Below are the code and all the weights of a small trained network. Each question names an input and a class and asks about switching units off, where a switched-off unit gives its printed mean instead of its output.

import numpy as np


def w(rows, s, z=0):
    codes = np.array(rows[::2]) - 128.0
    scale = np.full(codes.shape[1], s)
    scale[-1] = z or s
    return codes * scale


def norm(h):
    return h / np.sqrt((h * h).mean(-1, keepdims=True) + 1e-5)


def f(y):
    return y / 2 * (1 + np.tanh(0.7978845608 * (y + 0.044715 * y**3)))


def log_softmax(a):
    a = a - a.max(-1, keepdims=True)
    return a - np.log(np.exp(a).sum(-1, keepdims=True))


def net(x, mask):
    res = np.array(x, float).reshape(1, 3) / 4 @ E
    u = 0
    for l in range(2):
        y = f(norm(res) @ A[l][:, :-1].T + A[l][:, -1])
        res = res + np.where(mask[u : u + 4], y, B[l][:, -1]) @ B[l][:, :-1]
        u += 4
    return log_softmax(norm(res)[-1] @ U[:, :-1].T + U[:, -1])


A, B = {}, {}
E = w([
[113,115,142,231,124,177,89],'x0',
[178,130,64,195,106,108,169],'x1',
[188,9,154,103,122,114,122],'x2',
],0.011)
A[0] = w([
[160,117,21,137,107,144,152,12],'L0N1',
[111,254,15,111,118,123,151,3],'L0N2',
[199,224,29,167,150,30,171,7],'L0N3',
[159,185,48,7,114,43,202,23],'L0N4',
],0.0083,0.0059)
B[0] = w([
[24,68,200,64,2,96,110,144],'L0N1',
[195,94,220,111,155,17,141,218],'L0N2',
[76,120,116,72,74,187,170,216],'L0N3',
[170,145,24,163,251,212,31,254],'L0N4',
],0.017,0.0051)
A[1] = w([
[91,127,127,5,148,159,106,143],'L1N1',
[101,212,144,87,148,99,156,48],'L1N2',
[190,62,110,55,148,77,118,92],'L1N3',
[168,102,45,107,86,113,200,2],'L1N4',
],0.024,0.0037)
B[1] = w([
[29,101,90,98,27,194,86,250],'L1N1',
[223,85,163,115,146,35,197,182],'L1N2',
[215,182,146,171,208,54,187,249],'L1N3',
[5,138,163,31,56,157,94,170],'L1N4',
],0.015)
U = w([
[188,141,187,117,153,6,190,150],'0',
[20,113,128,47,19,134,116,8],'1',
[143,134,71,175,176,176,75,239],'2',
],0.013,0.0017)

Each question gives the input, the list of numbers given to net, and the class t.
The units are the neurons (one row each of A and B). Each row of codes is followed by its name. A weight is (code - 128) times the scale printed after its matrix; where a second scale follows, it is the last column's (A, B and U).
mask holds one flag per neuron, layer by layer. A switched-off neuron (its flag False) gives its mean, the last column of its row in B, instead of its output. The means were averaged over made-up inputs and are rounded, as every weight is.
A unit's drop is (log p(t) with every unit on - log p(t) with that unit switched off) / (log p(t) with every unit on - log p(t) with every unit switched off).
The circuit of an input: a set's keep is (log p(t) with only the set's units on - log p(t) with every unit switched off) / (log p(t) with every unit on - log p(t) with every unit switched off). Starting from all 8 units, units are removed one at a time, each time the one whose removal leaves the highest keep (on an exact tie, the one counted first), for as long as the keep stays at least 0.8.
units of the circuit, in order: the units of the circuit, biggest drop first
k most important neurons: the k neurons with the biggest drops, biggest first
k most important neurons of layer l: the k neurons of layer l with the biggest drops, biggest first
drop of u: that unit's drop, to one decimal
input [2,6,5], class 1: 2 most important neurons -> [L1N4, L0N4]
input [5,3,-6], class 0: units of the circuit, in order -> [L1N1]
input [-3,8,-7], class 1: 3 most important neurons -> [L0N3, L1N4, L1N1]
input [7,7,6], class 1: 2 most important neurons -> [L0N2, L1N3]
input [6,-4,-6], class 0: 3 most important neurons -> [L1N1, L0N4, L1N2]
input [2,3,-4], class 0: 2 most important neurons -> [L0N2, L1N1]
input [-6,6,-4], class 1: 2 most important neurons -> [L0N3, L1N1]
input [7,-1,-7], class 0: 2 most important neurons -> [L1N1, L0N4]
input [3,-5,-6], class 0: 3 most important neurons -> [L0N4, L1N2, L0N3]
input [3,6,-8], class 0: 2 most important neurons -> [L0N2, L1N1]
input [-7,-3,-7], class 0: 2 most important neurons of layer 1 -> [L1N2, L1N3]
input [6,7,6], class 1: 4 most important neurons -> [L0N2, L1N3, L0N4, L1N4]
input [7,-6,5], class 2: 3 most important neurons -> [L0N2, L0N3, L1N1]
input [-8,-1,7], class 2: units of the circuit, in order -> [L0N4]
input [4,-2,-2], class 2: 3 most important neurons of layer 1 -> [L1N1, L1N4, L1N2]
input [3,6,-4], class 1: 2 most important neurons -> [L0N3, L1N3]
input [-6,7,-1], class 1: 2 most important neurons -> [L0N3, L0N1]
input [-8,-7,6], class 2: 2 most important neurons of layer 0 -> [L0N3, L0N2]
input [2,-1,0], class 2: 3 most important neurons of layer 1 -> [L1N2, L1N4, L1N1]
input [8,8,-1], class 1: units of the circuit, in order -> [L1N3]
input [-6,5,0], class 2: 2 most important neurons of layer 0 -> [L0N4, L0N2]
input [-6,0,-3], class 2: drop of L0N4 -> 1.5
input [-2,6,-3], class 1: drop of L0N3 -> 3.4
input [-2,0,-6], class 0: drop of L0N2 -> 5.4
